The objects form a tree under R. A name lists the branches taken from the top; the branches are u a b. The symbol h goes to the parent.

In the rows, 24 stands for zero.

Object, then a row for it; each showing differs a little:
u-u [ 39,  38,  17,  41,  15,  26,  11,  23,   9,  39,  40,   6,  24,  23,  15,  22,  22,  14,  19]
a-u-b [ 33,  20,  33,  31,  20,  43,   6,  16,  17,   9,   3,  30,  30,  39,  34,  21,  31,  18,  40]
a-a-u [ 33,  23,  37,  14,  47,  22,  38,  31,  29,  16,  15,  33,  25,  36,  18,   9,  25,  19,  43]
u-u [ 37,  39,  18,  40,  18,  24,  13,  27,  12,  40,  41,   6,  21,  22,  14,  23,  21,  13,  20]
a-a-u [ 35,  22,  39,  11,  50,  22,  39,  32,  31,  16,  14,  32,  25,  33,  20,   7,  25,  18,  41]
a-a-u [ 33,  23,  39,  14,  49,  22,  40,  33,  30,  14,  15,  32,  27,  35,  21,   9,  24,  17,  42]

From each start, follow one symbol. Which object do you reach?
Answers are names.
start [ 38,  45,  17,  36,  19,  35,  18,   5,  25,  33,  39,  24,  24,  23,   9,  27,  17,   9,  16]
h
u-u
start [ 27,  16,  25,  16,  12,  45,   7,  17,  19,  23,   5,  36,  23,  30,  40,  36,  38,  33,  20]
b
a-u-b
start [ 40,  42,  18,  35,  19,  35,  23,   3,  24,  34,  37,  23,  26,  24,   8,  26,  18,   8,  19]
h
u-u
start [ 22,  13,  36,  15,  42,   7,  44,  40,  39,  11,  16,  34,  29,  31,  23,  12,  25,  25,  33]
u
a-a-u
start [ 39,  45,  20,  34,  19,  34,  21,   5,  23,  35,  37,  25,  25,  25,   8,  28,  17,   7,  18]
h
u-u
start [ 26,  15,  25,  14,  10,  44,   7,  17,  20,  23,   4,  35,  22,  33,  41,  33,  38,  32,  23]
b
a-u-b
start [ 18,  37,  22,  26,  19,  11,  32,  29,  16,  44,  43,  11,  22,  12,  24,  34,  11,  26,   6]
u
u-u
start [ 38,  48,  17,  35,  17,  34,  19,   0,  24,  33,  37,  23,  25,  24,   9,  24,  16,  10,  19]
h
u-u
start [ 38,  43,  19,  37,  16,  31,  20,   3,  22,  33,  38,  23,  25,  23,   8,  27,  17,   9,  17]
h
u-u
start [ 22,  12,  33,  12,  40,   9,  44,  41,  37,  13,  18,  31,  30,  29,  24,  11,  21,  26,  33]
u
a-a-u
start [ 41,  45,  19,  36,  16,  33,  23,   3,  24,  34,  38,  24,  24,  25,   8,  26,  19,   9,  19]
h
u-u
start [ 25,  18,  24,  15,  13,  46,   6,  19,  20,  20,   8,  37,  26,  31,  40,  33,  35,  34,  22]
b
a-u-b
start [ 38,  44,  19,  36,  19,  33,  23,   2,  23,  34,  37,  22,  25,  23,   7,  26,  17,   8,  16]
h
u-u
start [ 24,  13,  36,  15,  39,   9,  43,  40,  40,  13,  19,  33,  29,  32,  22,  10,  25,  25,  31]
u
a-a-u
start [ 38,  43,  17,  37,  17,  34,  21,   4,  24,  32,  37,  22,  27,  23,   9,  27,  18,   7,  15]
h
u-u
start [ 39,  47,  20,  32,  16,  33,  21,   7,  26,  34,  38,  25,  22,  24,   7,  28,  18,  12,  18]
h
u-u
start [ 26,  15,  26,  17,  13,  44,   6,  17,  19,  22,   8,  37,  25,  32,  40,  36,  37,  32,  22]
b
a-u-b
start [ 26,  15,  26,  14,  13,  42,   8,  19,  19,  22,   9,  34,  25,  33,  38,  33,  38,  35,  24]
b
a-u-b
start [ 40,  44,  18,  38,  16,  33,  22,   6,  24,  29,  39,  23,  25,  25,  10,  28,  17,  10,  17]
h
u-u
start [ 15,  38,  21,  25,  18,  14,  33,  29,  15,  43,  44,  10,  22,  12,  25,  33,  10,  28,  10]
u
u-u
start [ 23,  14,  32,  15,  40,   8,  45,  38,  38,  13,  17,  35,  31,  31,  22,  12,  23,  26,  32]
u
a-a-u
start [ 18,  34,  20,  24,  19,  13,  32,  30,  14,  46,  45,   9,  21,  10,  26,  37,  13,  27,  11]
u
u-u
start [ 40,  45,  18,  36,  18,  34,  20,   5,  24,  32,  36,  23,  27,  24,   8,  26,  19,   9,  18]
h
u-u
start [ 17,  36,  20,  25,  19,  13,  33,  30,  15,  43,  44,   9,  23,  12,  27,  34,  12,  25,   9]
u
u-u
start [ 26,  15,  25,  13,  12,  42,   8,  17,  20,  24,   5,  37,  21,  32,  39,  34,  37,  34,  22]
b
a-u-b
start [ 15,  35,  21,  23,  20,  13,  32,  27,  15,  41,  46,  11,  23,  14,  25,  33,  10,  26,  10]
u
u-u
start [ 41,  42,  18,  37,  18,  34,  21,   5,  25,  33,  36,  22,  26,  22,   6,  26,  19,  11,  21]
h
u-u
start [ 24,  14,  25,  13,  12,  42,   8,  20,  19,  23,   7,  38,  25,  34,  40,  34,  39,  34,  22]
b
a-u-b
start [ 24,  15,  23,  13,  12,  45,   6,  17,  21,  21,   4,  38,  25,  33,  40,  34,  38,  32,  23]
b
a-u-b
start [ 25,  16,  23,  16,  11,  45,   8,  20,  19,  22,   3,  38,  22,  32,  38,  33,  38,  31,  20]
b
a-u-b
start [ 37,  44,  19,  36,  18,  33,  22,   4,  25,  32,  37,  24,  24,  24,   7,  26,  19,   9,  18]
h
u-u
start [ 39,  47,  20,  35,  18,  33,  22,   4,  25,  31,  38,  23,  23,  23,   9,  26,  19,   9,  19]
h
u-u
start [ 21,  13,  34,  14,  38,   8,  44,  39,  40,  13,  19,  31,  32,  30,  24,  10,  23,  26,  33]
u
a-a-u
start [ 40,  42,  18,  34,  18,  32,  20,   4,  24,  33,  37,  24,  25,  25,   8,  27,  19,   9,  17]
h
u-u
start [ 16,  38,  21,  24,  22,  12,  33,  29,  15,  43,  44,  12,  22,  12,  28,  35,  11,  26,   9]
u
u-u
start [ 39,  44,  17,  36,  20,  35,  21,   5,  23,  31,  39,  23,  26,  21,  10,  27,  17,   8,  15]
h
u-u
start [ 38,  47,  17,  35,  20,  35,  21,   2,  23,  32,  39,  22,  25,  22,   4,  30,  17,   9,  17]
h
u-u
start [ 36,  45,  20,  32,  18,  34,  22,   3,  24,  32,  37,  22,  26,  24,   8,  30,  19,   9,  15]
h
u-u
start [ 24,  18,  24,  15,  11,  44,   7,  14,  20,  24,   5,  38,  25,  33,  40,  34,  37,  35,  22]
b
a-u-b
start [ 41,  44,  17,  35,  18,  36,  20,   3,  24,  35,  38,  24,  22,  25,   6,  27,  18,   8,  16]
h
u-u
start [ 24,  11,  34,  16,  39,   7,  44,  41,  40,  13,  20,  32,  30,  28,  20,   9,  25,  25,  29]
u
a-a-u
start [ 15,  36,  19,  24,  18,  12,  32,  28,  15,  42,  43,  10,  21,  10,  26,  35,  13,  26,  11]
u
u-u
start [ 38,  45,  18,  37,  20,  34,  18,   4,  25,  33,  36,  24,  25,  24,  10,  28,  21,   7,  18]
h
u-u
start [ 22,  17,  24,  13,  12,  46,   7,  20,  18,  23,   7,  39,  27,  32,  39,  36,  39,  29,  22]
b
a-u-b
start [ 15,  35,  19,  24,  21,  10,  31,  27,  16,  44,  45,   9,  21,  13,  26,  34,  11,  27,   9]
u
u-u
